[128 = 0]
[ 80 168 118 187 130 142 134 120 115  67 130 125 123  96 129  65 123 186
 119 131 130 109  96 143 113 152 127 132 132 168 101 147  88 141 176 142
 123 129 147  96 155 140 145 124 120 121  86 130 128 129  86  91 176 101
 128 110 135]  5
[128 126 121 130 110 129 114  95  98 115 140 177 118  92 160 101 128 131
 136 148 137 105 125 158  69 142 163 130 127 174 128 128 163 127 153 139
  79 114  53 119  97 101 152 112 151 135  91 187 125 120  85  89 164 141
 122  88 144]  5
[121 203 115 140  93 131  98 127 132  66 137 134 106 105 140  87 133 227
 112 113 130 120 131 108 109 142 149 106 130 179 102 166  75 135 172 126
 134 123 102  89 159 124 128 129 132 125  78 138 128 112  82  80 162  76
  99  97 144]  9
[118 210 115 141 125 132  77 123 117  59 134 132 143  92 161  82 133 185
 120  91 109 130 116  92 129 134 136 144 128 150 107 159  93 164 159 142
 132 136 149  78 169 125 133 118 119 121  71  94 127 135  51 128 172  77
  76 110 139]  25
[113 206 121 119 118 128  76 121 121  62 139 133 138  96 162  81 132 193
 135 101 137 131 119  88 123 135 127 144 129 156 109 161  85 172 161 162
 131 130 139  82 172 124 132 119 120 116  66  99 126 125  47 110 172  82
  71 104 138]  24
[ 81 138 120 168 132 118 143 126 120 117 130 129 130 111 123  53 143 123
 144  93 142 138  98 144 104  94 116 124 109 144 144 128 195 153 145 200
 121 100 129 126 205 141 159  93  75 123 102 127 126 129 127  99 141 133
 164 143 131]  1
[ 70 148 120 177 139 115 150 105 113 116 135 134 127 102 125  42 147 117
 161  91 144 139  91 138 135 101 123 130 108 164 137 119 167 168 161 203
 124 105 150 138 206 135 131 105  75 119  90 114 122 136  95 104 164 116
 158 150 127]  0
[123 190 117 129 112 129  93 104 107  88 133 163  98  88 152  80 138 205
 100 112 131 103 124 121  98 127 152 114 131 163 120 148 125 138 154 145
 104 109  57  98 128 100 159 119 130 131  69 165 124 110  69  74 164 101
 110  97 147]  8
[129 194 114 149  86 130  90 127 135  48 134 138 105 107 142  78 139 227
  99 114 128 118 130 111  88 133 148 110 125 128 113 166  71 132 159 116
 133 118  89  87 138 119 134 127 129 130  53 139 129 104  75  63 150  74
  99  97 151]  10
[113 168 113 140 113 133  99 102 101 123 135 172 111  90 156  97 140 154
 110 145 132  97 120 150  76 128 162 131 125 169 126 134 160 131 152 136
  89 118  61 109 125  94 159 108 141 138  93 176 125 122  85  86 169 127
 142  92 147]  6
[105 178 118 141 107 131 102  89 104 102 136 166 105  87 155  85 140 183
 108 113 131 105 108 126  98 122 175 123 133 175 127 138 124 136 166 136
  96 111  57  98 115  96 158 115 138 131  98 164 123 118  59  83 177 116
 119 103 147]  7
[100 192 128 136 124 134 123  70 101  79 140 171  93  75 155  60 161 169
 129 105 149 110 111 107 101 119 159 142 122 185 127 143 122 145 158 154
  99 101  47 103 146  85 152 118 120 124  60 144 121 120  48  70 197 105
 120 102 164]  8
[118 147 114 148 110 130 118  96  98 107 131 175 116  86 160  96 138 147
 111 144 134  96 115 150  81 134 171 140 135 165 132 126 155 125 153 149
  80 111  69 108  97 101 151 109 146 143  83 180 124 127  77  94 161 124
 132  97 142]  6
[ 81 159 116 202 125 130 141 123 112  95 128 139 135  96 129  56 125 147
 132 128 130 121  98 153 128 134 122 121 118 164 111 129 137 158 164 177
 121 112 150 110 173 142 141 105  96 124  88 121 126 129  94  94 166 109
 145 129 125]  2
[105 171 117 179 104 139 111 117 120  76 134 189 115  96 139  73 129 199
 123 131 131 107 121 129 119 152 135 120 136 152 103 152  83 145 170 141
 124 118 125  88 134 131 131 131 118 125  66 129 127 124  75  68 159  86
 114 110 138]  7
[105 200 119 134 138 121  89 151 114  47 133 146 125  78 172 113 145 196
  84 108  89 119  84 111 118 153 146 150 123 145 102 149 102 144 180 120
 140 142 139  91 164 113 173 124 123 122  73  95 126 130  65 127 158  78
 103 125 129]  30
[ 72 177 123 163 143 113 137 123 126  90 127 129 129  88 128  41 154 130
 152  87 146 144  98 132 123 105 113 138 103 164 139 134 175 169 149 198
 129 106 149 125 227 135 148  99  87 118  86 110 122 127  98  93 151 121
 157 147 138]  5
[120 198 116 129  95 129 104 108 132  69 130 141 103 102 145  67 144 221
 115 105 136 127 127 104 106 128 149 118 128 137 118 166  67 137 172 123
 134 112  99  88 149 123 127 134 128 124  53 143 126 108  87  71 159  71
 101 104 153]  10
[116 210 113 133  93 134  96 111 116  73 127 152  88  83 152 100 146 208
  87 118 126  99 125 119  98 127 165 119 125 152 117 151 113 134 160 132
 116 113  73  85 112  87 158 111 128 136  65 146 124 110  61  76 165  92
 114 101 151]  9
[ 71 147 121 182 144 116 146 119 114 119 134 131 128 106 113  54 156 113
 153  91 148 139  97 143 109  91 118 126  95 159 144 123 178 155 149 202
 127 104 145 138 215 130 142  87  78 123  98 120 125 134 110 101 150 135
 162 151 140]  0
[ 90 197 124 122 136 119  80 145 115  45 140 144 126  86 173 102 141 197
  93 115  90 125  80 114 139 155 145 149 120 160 113 155 107 147 172 113
 137 138 117  97 166 116 171 129 120 117  78  99 125 129  60 121 158  79
 100 120 127]  30
[ 73 146 125 177 136 107 156 105 114 130 136 130 133 107 117  50 145 131
 150  91 140 144  90 136 125  95 123 120 115 160 142 112 189 163 151 205
 121  98 137 139 209 149 143 103  77 122 103 125 124 134 115 108 149 133
 165 156 125]  0
[120 197 116 115 119 127  60 136 125  56 137 137 137  92 154  83 129 196
 122  92 102 128 120  93 125 145 142 133 132 143 106 168  89 162 163 137
 135 137 126 101 170 115 133 119 126 122  68  97 127 131  55 123 162  69
  67  99 131]  27
[116 164 115 135 111 131 110  90 103 112 138 176 108  84 154 107 140 162
 109 125 132 107 110 134  87 125 167 129 132 175 129 131 132 108 161 145
  90 113  59 106 109  97 157 116 142 133  82 183 124 121  85  87 180 123
 125  92 149]  7
[ 84 147 116 209 123 129 140 125 114 101 128 130 134 104 134  48 121 160
 126 129 127 117  94 157 130 135 121 120 119 164 105 129 130 151 165 167
 119 119 142 110 174 145 142  98  96 122  87 126 127 131  90  92 160 109
 152 129 126]  2
[146 174 116 137 102 130 110  93 104 111 132 170 100  87 161  85 139 180
 101 124 130  94 114 131  91 125 172 125 134 171 124 138 141 131 205 138
  92 105  57  90 108  95 153 115 135 136  80 172 124 117  58  72 160 116
 114  97 144]  7
[ 64 171 115 184 144 113 141 112 117  86 115 133 135 108 128  39 156 146
 135  81 138 141  98 129 135 111 127 143 106 161 135 125 146 159 157 201
 133 109 165 123 224 142 154  98  76 122  79 103 122 136  91 105 159 114
 150 151 134]  7
[ 80 132 123 195 126 134 135 109 112  61 130 129 134 109 130  51 123 170
 139 129 131 118  95 147 131 145 123 129 128 171 106 136 116 156 176 170
 120 124 136 103 172 153 141 113 102 116 102 122 127 129  94  87 167 121
 149 119 129]  4
[102 180 117 174 114 139 113 108 122  66 135 134 108  95 139  61 135 194
 128 111 134 114 112 113 125 146 143 125 137 153 111 153  86 149 166 153
 140 127 133  86 152 127 127 133 119 124  57 121 125 131  77  91 169  81
 113 105 146]  8
[ 82 154 118 175 135 111 136 137 126  95 125 131 131 105 117  56 147 136
 130  88 137 139 105 139 109 104 118 124 105 148 139 129 175 160 147 196
 129 108 140 128 217 135 153  94  75 123  89 119 123 124 135  98 141 118
 153 147 126]  5
[110 197 129 110 135 122  64 143 114  34 144 147 121  85 186  71 146 183
 115 100 102 125  97 106 121 151 133 154 116 166 100 159 108 162 170 132
 137 136 124  97 173 108 148 124 116 111  69  89 124 125  37 125 164  69
  81 110 150]  30
[110 215 121 119 132 122  71 129 120  61 139 138 130  87 167  93 144 183
 123  83 108 129 102  80 136 139 145 149 136 154 104 173  85 160 166 141
 132 139 137  86 188 115 136 128 112 120  86  84 125 135  41 120 163  67
  85 116 132]  29
[ 82 160 120 166 121 132 111 121 113  64 108 129 151 100 148  63 137 194
 114 118 121 131  96 132 117 146 111 153 119 168 100 143 102 156 172 163
 131 125 157  88 161 157 151 111 105 118  64 106 129 122  77  98 166  95
 110 116 141]  16
[104 208 121 112 142 124  77 117 118  65 140 138 132  90 168  68 138 191
 127  74 109 132 102  80 141 135 150 151 133 155 110 165  83 152 174 136
 131 131 139  85 184 122 132 126 121 121  69  84 125 139  44 130 179  68
  81 120 134]  28
[122 199 123 116 109 125  69 111 120  68 135 138 139  99 166  70 133 201
 138  94 113 133 119  97 141 141 129 145 129 158 104 160  98 178 168 150
 126 119 138  75 172 128 125 126 112 115  70  95 126 124  56  96 165  75
  74 109 136]  24
[112 182 118 134 105 133  80 148 128  54 125 124 151 105 153  94 118 212
 101 120 115 123 127 119 114 151 117 131 127 149  93 167  97 160 150 129
 135 136 142  79 149 134 144 112 115 121  68 113 131 118  77 103 154  82
  79 105 130]  21
[103 145 119 169 130 109 151 137 127 122 128 122 133 110 114  68 138 138
 127  80 132 137  95 137 113 103 123 114 111 143 144 130 183 154 136 195
 127 112 136 134 220 149 152  94  87 123  89 124 126 124 123  96 145 124
 158 152 124]  3
[100 177 129 113 144 109 101 128 111  78 140 158 129  79 173  99 156 179
  99 147  89 120  79 128  98 150 144 159 121 158 117 133 129 138 179 119
 124 130 110 134 156 140 170 143 123 116  82 127 125 125 117 114 159 100
 135 123 130]  29
[ 92 181 121 157 120 132  95 134 127  65 123 123 153 102 142  72 117 225
 108 107 115 128 103 120 114 149 119 132 123 160  99 152  94 156 159 130
 133 141 142  84 182 158 157 115 112 115  71 128 130 122  76 112 166  99
 104 108 126]  18
[115 202 112 134  97 132 103 115 112  72 129 163  98  95 156  80 134 208
  94 110 130 101 119 124  99 123 169 114 132 158 118 145 114 148 160 139
 106 113  69  99 117  93 159 114 133 133  82 151 125 111  65  65 166  99
 108  96 149]  8
[116 209 119 120 126 122  69 162 121  47 142 145 126  85 173  99 135 203
 100  94  93 119  98 107 122 153 146 136 125 151  98 160  98 170 174 128
 140 138 125  88 165 115 159 124 123 117  73  98 127 128  49 125 161  61
  56 124 125]  30
[ 92  94 119 160 125 107 146 131 128 125 125 127 132 112 125  58 140 147
 138  85 136 140 101 148 108 105 120 107 108 145 140 125 189 156 139 193
 120 105 145 134 194 146 145  99  79 125  83 133 126 127 123  98 134 135
 155 150 125]  2
[113 207 116 137 123 129  72 129 123  80 134 131 129  98 156  97 131 189
 118  91 109 130 113  82 130 135 137 137 131 145 105 165  96 158 162 135
 135 140 126  79 181 122 134 117 122 124  66 100 127 135  57 123 162  68
  70 105 132]  25
[ 75 136 128 181 145 110 151  88 114 121 137 136 124  97 129  49 155 109
 170  91 154 147  94 135 124  93 120 138 103 171 148 115 185 173 152 201
 119  90 143 136 222 139 141  97  75 118  83 129 123 132 108  92 160 131
 161 156 138]  0
[ 92 195 128 104 148 116  97 125 108  55 134 152 126  69 182  66 162 168
 105 120 100 120  81 120 110 152 144 170 114 169 110 137 103 144 186 130
 131 130 128 110 156 119 171 135 115 113  80  95 124 129  67 117 167  86
 127 124 139]  30
[ 87 147 119 181 129 113 151 120 115 120 134 128 129 101 120  37 139 116
 140  91 135 140  95 138 125 102 126 116 112 153 138 121 182 157 154 199
 118 106 153 140 203 145 146  97  76 123  99 125 125 134 111 107 147 130
 168 144 121]  0
[115 192 120 122 125 124  67 137 122  39 143 142 131  89 167  92 139 190
 122  94 103 123 114  91 125 144 143 148 123 147 102 169  95 163 172 134
 136 133 128  84 167 111 140 118 122 120  76  85 127 132  47 114 166  82
  51 109 139]  29
[122 221 111 146  95 134  97 126 127  61 122 138 104  96 145  85 148 218
  95 111 131 115 128 113 100 133 153 114 123 131 114 164  71 125 159 121
 136 123 103  83 138 112 138 117 126 132  36 142 128 109  69  78 156  71
 108 100 156]  10
[111 217 121 122 103 132  96  95 125  57 130 153  96  83 151  67 157 205
 121  92 146 118 120 106 101 121 145 135 121 157 119 160  79 147 167 132
 126 107  71  85 153 109 145 124 118 123  53 137 123 107  65  63 174  94
 106  99 163]  10
[127 143 117 135 106 130 109  94 100 113 138 172 111  85 162  88 138 150
 110 136 136 103 118 148  81 132 169 133 122 167 129 135 175 127 151 146
  85 119  50 104 115  96 155 114 148 137  90 177 125 123  82  85 170 127
 124  90 143]  6
[ 78 165 125 162 135 109 141 116 121 106 127 134 128  99 129  49 150 134
 141  76 145 148  96 126 119 103 118 127 107 156 141 126 183 173 153 202
 124 102 142 136 216 142 146 103  72 119  90 115 124 129 255 101 150 123
 157 150 131]  4
[ 63 170 122 166 141 120 140 111 121  84 119 128 137  89 118  39 146 150
 141  81 136 145  80 126 135 122 120 148 109 176 128 131 129 170 176 186
 130 118 153 126 231 162 149 104  78 110  75 105 122 127 102 101 170 123
 136 135 135]  10
